Here is a tiny trained network, its code and every weight. The questions are about switching its units off for an input and a class, where a switched-off unit gives its printed mean instead of its output.

import numpy as np


def w(rows, s, z=0):
    codes = np.array(rows[::2]) - 128.0
    scale = np.full(codes.shape[1], s)
    scale[-1] = z or s
    return codes * scale


def norm(h):
    return h / np.sqrt((h * h).mean(-1, keepdims=True) + 1e-5)


def f(y):
    return y / 2 * (1 + np.tanh(0.7978845608 * (y + 0.044715 * y**3)))


def log_softmax(a):
    a = a - a.max(-1, keepdims=True)
    return a - np.log(np.exp(a).sum(-1, keepdims=True))


def net(x, mask):
    res = np.array(x, float).reshape(1, 8) / 4 @ E
    u = 0
    for l in range(3):
        y = f(norm(res) @ A[l][:, :-1].T + A[l][:, -1])
        res = res + np.where(mask[u : u + 6], y, B[l][:, -1]) @ B[l][:, :-1]
        u += 6
    return log_softmax(norm(res)[-1] @ U[:, :-1].T + U[:, -1])


A, B = {}, {}
E = w([
[128,134,132,128,124,129,120,131,128,117,116],'x0',
[232,85,147,116,136,136,92,87,48,76,179],'x1',
[129,121,125,121,128,121,123,121,135,143,140],'x2',
[127,136,178,7,157,125,179,230,164,92,169],'x3',
[127,196,133,134,30,16,146,127,73,130,178],'x4',
[115,121,132,132,131,121,121,134,126,126,134],'x5',
[123,125,133,124,123,126,114,131,128,133,129],'x6',
[128,127,128,126,131,126,123,129,130,131,131],'x7',
],0.011)
A[0] = w([
[206,38,161,140,161,167,81,89,23,65,190,139],'0.n0',
[89,154,100,214,47,90,81,2,90,149,117,115],'0.n1',
[150,114,146,138,215,231,63,138,163,90,140,237],'0.n2',
[138,44,79,190,197,240,54,95,138,179,40,118],'0.n3',
[140,50,185,78,218,232,120,139,239,96,125,51],'0.n4',
[205,45,219,54,159,119,149,156,48,71,194,4],'0.n5',
],0.0057,0.0041)
B[0] = w([
[218,87,207,73,176,44,168,84,102,127,96,239],'0.n0',
[159,117,67,146,194,163,123,198,113,172,93,225],'0.n1',
[149,2,68,108,109,99,132,87,149,158,91,247],'0.n2',
[99,159,238,177,101,117,130,75,214,80,182,255],'0.n3',
[145,176,29,97,118,146,129,196,20,142,64,238],'0.n4',
[195,161,30,120,75,176,78,176,192,57,172,200],'0.n5',
],0.0087,0.0075)
A[1] = w([
[74,105,88,137,79,151,158,121,162,146,44,217],'1.n0',
[51,140,198,171,126,208,147,88,202,128,147,43],'1.n1',
[109,144,223,91,90,84,181,131,147,110,183,52],'1.n2',
[53,121,143,42,109,155,172,170,110,149,96,3],'1.n3',
[143,130,45,82,116,126,155,184,118,134,72,114],'1.n4',
[149,98,255,93,159,65,161,89,184,112,138,84],'1.n5',
],0.0081,0.0047)
B[1] = w([
[99,138,117,166,164,76,115,142,154,130,194,255],'1.n0',
[130,153,11,46,149,102,101,83,130,33,177,182],'1.n1',
[135,162,131,107,66,201,160,113,140,109,137,159],'1.n2',
[96,134,163,135,204,242,157,109,122,143,126,177],'1.n3',
[63,97,149,134,151,140,105,125,113,162,124,237],'1.n4',
[102,147,161,193,96,111,155,112,136,151,86,183],'1.n5',
],0.011,0.0068)
A[2] = w([
[133,211,210,83,73,148,158,142,167,87,201,79],'2.n0',
[26,159,128,108,84,171,178,189,142,194,93,81],'2.n1',
[126,118,69,175,189,90,87,118,150,149,91,108],'2.n2',
[222,174,128,115,116,121,117,118,1,98,159,56],'2.n3',
[60,225,147,177,90,134,161,184,153,190,131,7],'2.n4',
[144,115,120,50,170,133,169,168,132,113,94,75],'2.n5',
],0.0091,0.0015)
B[2] = w([
[179,182,160,117,93,161,151,71,214,83,102,213],'2.n0',
[122,118,184,183,155,112,193,105,120,159,66,254],'2.n1',
[109,149,163,77,98,104,137,158,130,100,151,250],'2.n2',
[9,165,147,155,159,183,99,160,113,151,181,255],'2.n3',
[219,76,49,101,80,97,117,113,100,152,63,227],'2.n4',
[107,124,106,117,82,150,127,112,86,133,129,199],'2.n5',
],0.013,0.0064)
U = w([
[48,138,66,138,139,47,94,103,233,53,207,244],'0',
[13,87,127,116,212,178,198,194,127,202,68,51],'1',
[162,113,54,185,88,15,130,226,102,222,63,179],'2',
[184,172,138,107,58,132,231,47,164,139,13,7],'3',
[217,33,236,170,160,66,107,32,143,105,86,179],'4',
[184,28,31,1,120,197,83,168,46,86,118,135],'5',
[68,162,172,190,209,136,57,163,2,186,200,103],'6',
[163,207,172,92,61,196,99,152,174,54,232,164],'7',
],0.016,0.0015)

Each question gives the input, the list of numbers given to net, and the class t.
The units are the neurons (one row each of A and B). Each row of codes is followed by its name. A weight is (code - 128) times the scale printed after its matrix; where a second scale follows, it is the last column's (A, B and U).
mask holds one flag per neuron, layer by layer. A switched-off neuron (its flag False) gives its mean, the last column of its row in B, instead of its output. The means were averaged over made-up inputs and are rounded, as every weight is.
A unit's drop is (log p(t) with every unit on - log p(t) with that unit switched off) / (log p(t) with every unit on - log p(t) with every unit switched off).
The circuit of an input: a set's keep is (log p(t) with only the set's units on - log p(t) with every unit switched off) / (log p(t) with every unit on - log p(t) with every unit switched off). Starting from the 12 units with the biggest drops (on a tie, the unit counted first), units are removed one at a time, each time the one whose removal leaves the highest keep (on an exact tie, the one counted first), for as long as the keep stays at least 0.8.
circuit, biggest first: the units of the circuit, biggest drop first
unit that matters most: the unit with the biggest drop
k most important neurons: the k neurons with the biggest drops, biggest first
k most important neurons of layer l: the k neurons of layer l with the biggest drops, biggest first
drop when u is switched off: that unit's drop, to one decimal
input [3,1,-5,0,7,1,-6,8], class 6: unit that matters most => 0.n3
input [-3,-6,-6,-7,0,-7,2,2], class 0: 2 most important neurons => 0.n4, 1.n1
input [2,-2,4,3,1,-7,8,-2], class 3: 2 most important neurons => 0.n4, 0.n1
input [2,-2,3,-1,0,-4,-3,-7], class 0: circuit, biggest first => 0.n4, 0.n0
input [5,7,-2,-2,1,3,8,7], class 6: 3 most important neurons => 2.n3, 0.n3, 2.n0
input [-8,0,-7,7,8,5,-4,3], class 3: 2 most important neurons => 1.n1, 2.n4
input [-8,-7,5,0,3,2,0,-1], class 2: 2 most important neurons of layer 2 => 2.n4, 2.n0
input [2,0,-5,-4,-7,-4,1,-8], class 0: circuit, biggest first => 0.n3, 1.n1
input [2,1,7,6,-3,6,0,-6], class 5: 2 most important neurons => 0.n5, 2.n3
input [5,1,-4,1,-5,0,-1,2], class 5: 2 most important neurons => 0.n4, 2.n1
input [-2,-8,0,8,1,5,-1,5], class 3: 2 most important neurons => 0.n1, 0.n2
input [-5,0,-5,7,1,-6,5,6], class 3: 3 most important neurons of layer 2 => 2.n0, 2.n1, 2.n3
input [1,-5,4,-5,0,-3,3,-1], class 0: 2 most important neurons of layer 0 => 0.n4, 0.n3
input [3,0,2,6,2,8,7,1], class 3: unit that matters most => 1.n1
input [0,-3,8,3,1,-5,0,4], class 3: 2 most important neurons => 0.n4, 0.n1
input [-7,6,-3,-2,8,-4,0,5], class 6: drop when 0.n2 is switched off => 0.0
input [-4,5,-6,-5,8,6,-2,0], class 6: drop when 2.n3 is switched off => 0.1
input [1,5,6,-4,2,0,8,-1], class 6: drop when 2.n3 is switched off => 0.7
input [-1,-6,1,-2,1,5,-5,3], class 2: drop when 0.n3 is switched off => 4.2
input [-5,-2,-4,-7,-1,-3,-5,-8], class 0: unit that matters most => 0.n3
